Here is a tiny trained network, its code and every weight. The questions are about switching its units off for an input and a class, where a switched-off unit gives its printed mean instead of its output.

import numpy as np


def w(rows, s, z=0):
    codes = np.array(rows[::2]) - 128.0
    scale = np.full(codes.shape[1], s)
    scale[-1] = z or s
    return codes * scale


def f(y):
    return y / 2 * (1 + np.tanh(0.7978845608 * (y + 0.044715 * y**3)))


def log_softmax(a):
    a = a - a.max(-1, keepdims=True)
    return a - np.log(np.exp(a).sum(-1, keepdims=True))


def net(x, mask):
    res = np.array(x, float).reshape(1, 4) / 4 @ E
    y = f(res @ A[0][:, :-1].T + A[0][:, -1])
    res = res + np.where(mask, y, B[0][:, -1]) @ B[0][:, :-1]
    return log_softmax(res[-1] @ U[:, :-1].T + U[:, -1])


A, B = {}, {}
E = w([
[138,132,130,118,124,136,132,133,130,121],'x0',
[135,138,129,129,129,117,115,122,128,133],'x1',
[53,150,117,2,98,213,21,214,130,211],'x2',
[206,31,163,225,67,247,93,107,128,204],'x3',
],0.0082)
A[0] = w([
[137,126,114,126,121,117,123,127,133,136,121],'n0',
[205,78,150,195,60,210,97,137,132,163,2],'n1',
[193,137,118,198,140,72,225,39,156,65,117],'n2',
[72,214,133,78,149,50,189,151,156,89,49],'n3',
[18,212,84,42,171,4,177,138,169,46,58],'n4',
[110,94,141,127,149,129,98,119,163,97,123],'n5',
[48,146,115,30,94,187,39,158,113,159,97],'n6',
[3,149,95,5,83,191,10,238,133,215,127],'n7',
[186,133,147,193,150,80,203,77,144,57,96],'n8',
[175,128,126,220,140,56,232,34,110,35,123],'n9',
[20,216,106,41,224,28,166,146,92,35,41],'n10',
[250,34,178,193,29,203,97,92,151,222,19],'n11',
[217,71,104,183,201,54,226,8,97,31,114],'n12',
],0.0053,0.0025)
B[0] = w([
[112,139,133,117,125,141,142,109,162,118,127],'n0',
[84,125,98,132,165,183,93,103,59,89,188],'n1',
[183,162,192,106,106,97,167,170,185,212,226],'n2',
[77,74,88,160,150,192,60,93,140,116,189],'n3',
[42,74,23,201,158,223,59,5,27,43,236],'n4',
[112,123,134,117,130,131,118,142,135,119,127],'n5',
[183,158,163,128,129,52,179,160,160,158,198],'n6',
[251,203,215,37,71,24,235,235,229,229,249],'n7',
[155,154,163,102,109,76,169,164,168,177,207],'n8',
[180,181,196,54,77,76,180,174,200,179,246],'n9',
[61,69,70,212,153,211,52,82,46,63,235],'n10',
[2,96,7,201,189,234,23,5,25,20,228],'n11',
[185,147,176,97,111,59,194,181,168,154,254],'n12',
],0.0059,0.0099)
U = w([
[165,188,199,64,90,7,203,234,213,205,245],'0',
[65,57,61,192,124,255,25,3,71,45,11],'1',
],0.0069,0.0011)

Each question gives the input, the list of numbers given to net, and the class t.
The units are the neurons (one row each of A and B). Each row of codes is followed by its name. A weight is (code - 128) times the scale printed after its matrix; where a second scale follows, it is the last column's (A, B and U).
mask holds one flag per neuron, in row order. A switched-off neuron (its flag False) gives its mean, the last column of its row in B, instead of its output. The means were averaged over made-up inputs and are rounded, as every weight is.
A unit's drop is (log p(t) with every unit on - log p(t) with that unit switched off) / (log p(t) with every unit on - log p(t) with every unit switched off).
most important unit: the unit with the biggest drop
k most important neurons: the k neurons with the biggest drops, biggest first
drop of u: that unit's drop, to one decimal
input [3,8,2,-3], class 1: most important unit => n9
input [-1,2,-8,7], class 0: 2 most important neurons => [n9 n12]
input [-6,7,-8,8], class 0: 3 most important neurons => [n9 n12 n2]
input [4,3,2,3], class 1: 4 most important neurons => [n9 n12 n2 n8]
input [-7,2,8,8], class 0: 2 most important neurons => [n7 n4]
input [-4,-5,-6,-7], class 1: 2 most important neurons => [n4 n10]
input [-8,3,-3,-4], class 1: 2 most important neurons => [n7 n4]
input [7,-3,1,2], class 1: drop of n2 => 0.5
input [4,2,-6,5], class 0: drop of n4 => 0.1
input [8,5,-1,2], class 1: drop of n12 => 0.3
input [2,-4,-1,3], class 1: drop of n7 => 0.3
